Below is a small trained network, with its code and all its weights. Each question gives an input and a class and asks what happens when units are switched off, that is, made to give their printed mean instead of their output.

import numpy as np


def w(rows, s, z=0):
    codes = np.array(rows[::2]) - 128.0
    scale = np.full(codes.shape[1], s)
    scale[-1] = z or s
    return codes * scale


def norm(h):
    return h / np.sqrt((h * h).mean(-1, keepdims=True) + 1e-5)


def f(y):
    return y / 2 * (1 + np.tanh(0.7978845608 * (y + 0.044715 * y**3)))


def log_softmax(a):
    a = a - a.max(-1, keepdims=True)
    return a - np.log(np.exp(a).sum(-1, keepdims=True))


def net(x, mask):
    res = np.array(x, float).reshape(1, 3) / 4 @ E
    u = 0
    for l in range(2):
        y = f(norm(res) @ A[l][:, :-1].T + A[l][:, -1])
        res = res + np.where(mask[u : u + 11], y, B[l][:, -1]) @ B[l][:, :-1]
        u += 11
    return log_softmax(norm(res)[-1] @ U[:, :-1].T + U[:, -1])


A, B = {}, {}
E = w([
[90,132,183,66,177],'x0',
[156,114,255,101,108],'x1',
[165,189,110,150,146],'x2',
],0.0094)
A[0] = w([
[138,151,211,87,35,62],'0.n1',
[96,156,112,46,148,167],'0.n2',
[87,77,122,179,24,97],'0.n3',
[74,49,129,153,90,174],'0.n4',
[168,182,132,118,179,80],'0.n5',
[102,2,211,115,116,230],'0.n6',
[91,155,196,88,215,129],'0.n7',
[128,141,157,212,49,255],'0.n8',
[125,109,136,41,107,88],'0.n9',
[55,154,91,137,127,186],'0.n10',
[61,71,94,75,87,199],'0.n11',
],0.0092,0.0021)
B[0] = w([
[85,56,207,149,109,205],'0.n1',
[157,147,96,254,196,176],'0.n2',
[101,124,39,122,133,172],'0.n3',
[149,191,132,82,205,171],'0.n4',
[201,194,141,35,57,152],'0.n5',
[107,91,6,128,250,253],'0.n6',
[55,153,32,180,122,219],'0.n7',
[34,182,142,120,152,193],'0.n8',
[170,186,73,110,83,152],'0.n9',
[83,99,141,189,179,175],'0.n10',
[155,2,101,87,122,183],'0.n11',
],0.0059,0.0065)
A[1] = w([
[136,114,247,172,140,122],'1.n1',
[53,162,120,233,159,232],'1.n2',
[204,238,169,180,57,212],'1.n3',
[119,231,148,126,126,61],'1.n4',
[81,199,67,153,60,251],'1.n5',
[121,152,104,125,180,187],'1.n6',
[180,201,139,104,129,146],'1.n7',
[93,155,106,67,164,164],'1.n8',
[94,130,139,114,202,90],'1.n9',
[86,133,178,64,156,146],'1.n10',
[214,142,2,101,144,177],'1.n11',
],0.0085,0.0022)
B[1] = w([
[126,79,131,220,151,148],'1.n1',
[80,127,116,213,138,255],'1.n2',
[118,104,20,114,196,183],'1.n3',
[120,63,93,53,117,153],'1.n4',
[60,141,153,175,176,211],'1.n5',
[138,66,130,156,162,191],'1.n6',
[138,129,60,3,168,141],'1.n7',
[147,102,78,197,90,173],'1.n8',
[200,159,64,224,73,179],'1.n9',
[106,128,117,151,34,152],'1.n10',
[114,45,117,115,162,227],'1.n11',
],0.0065,0.0075)
U = w([
[124,70,143,254,123,251],'0',
[114,118,73,228,127,171],'1',
[153,99,64,81,173,254],'2',
[150,119,121,183,111,34],'3',
[188,153,182,115,39,2],'4',
[182,147,148,116,50,2],'5',
[165,171,125,79,39,2],'6',
],0.0092,0.0022)

Each question gives the input, the list of numbers given to net, and the class t.
The units are the neurons (one row each of A and B). Each row of codes is followed by its name. A weight is (code - 128) times the scale printed after its matrix; where a second scale follows, it is the last column's (A, B and U).
mask holds one flag per neuron, layer by layer. A switched-off neuron (its flag False) gives its mean, the last column of its row in B, instead of its output. The means were averaged over made-up inputs and are rounded, as every weight is.
A unit's drop is (log p(t) with every unit on - log p(t) with that unit switched off) / (log p(t) with every unit on - log p(t) with every unit switched off).
The circuit of an input: a set's keep is (log p(t) with only the set's units on - log p(t) with every unit switched off) / (log p(t) with every unit on - log p(t) with every unit switched off). Starting from the 12 units with the biggest drops (on a tie, the unit counted first), units are removed one at a time, each time the one whose removal leaves the highest keep (on an exact tie, the one counted first), for as long as the keep stays at least 0.8.
units of the circuit, in order: the units of the circuit, biggest drop first
most important unit: the unit with the biggest drop
k most important neurons: the k neurons with the biggest drops, biggest first
top k neurons in layer l: the k neurons of layer l with the biggest drops, biggest first
drop of u: that unit's drop, to one decimal
input [-2,7,8], class 2: 3 most important neurons : [1.n3 1.n7 0.n5]
input [4,0,7], class 2: top 2 neurons in layer 1 : [1.n7 1.n4]
input [1,-1,5], class 2: most important unit : 0.n5
input [-4,5,-7], class 2: top 3 neurons in layer 1 : [1.n2 1.n5 1.n1]
input [-1,3,-4], class 2: units of the circuit, in order : [1.n2 0.n2 0.n4]
input [3,3,7], class 2: 2 most important neurons : [0.n5 1.n3]
input [-1,-2,-6], class 2: top 3 neurons in layer 0 : [0.n11 0.n4 0.n7]
input [1,2,6], class 2: 2 most important neurons : [1.n3 0.n5]
input [-6,1,-8], class 2: drop of 0.n11 : 0.2
input [-1,-1,-4], class 2: drop of 0.n11 : 0.2
input [1,0,7], class 2: drop of 0.n5 : 0.1
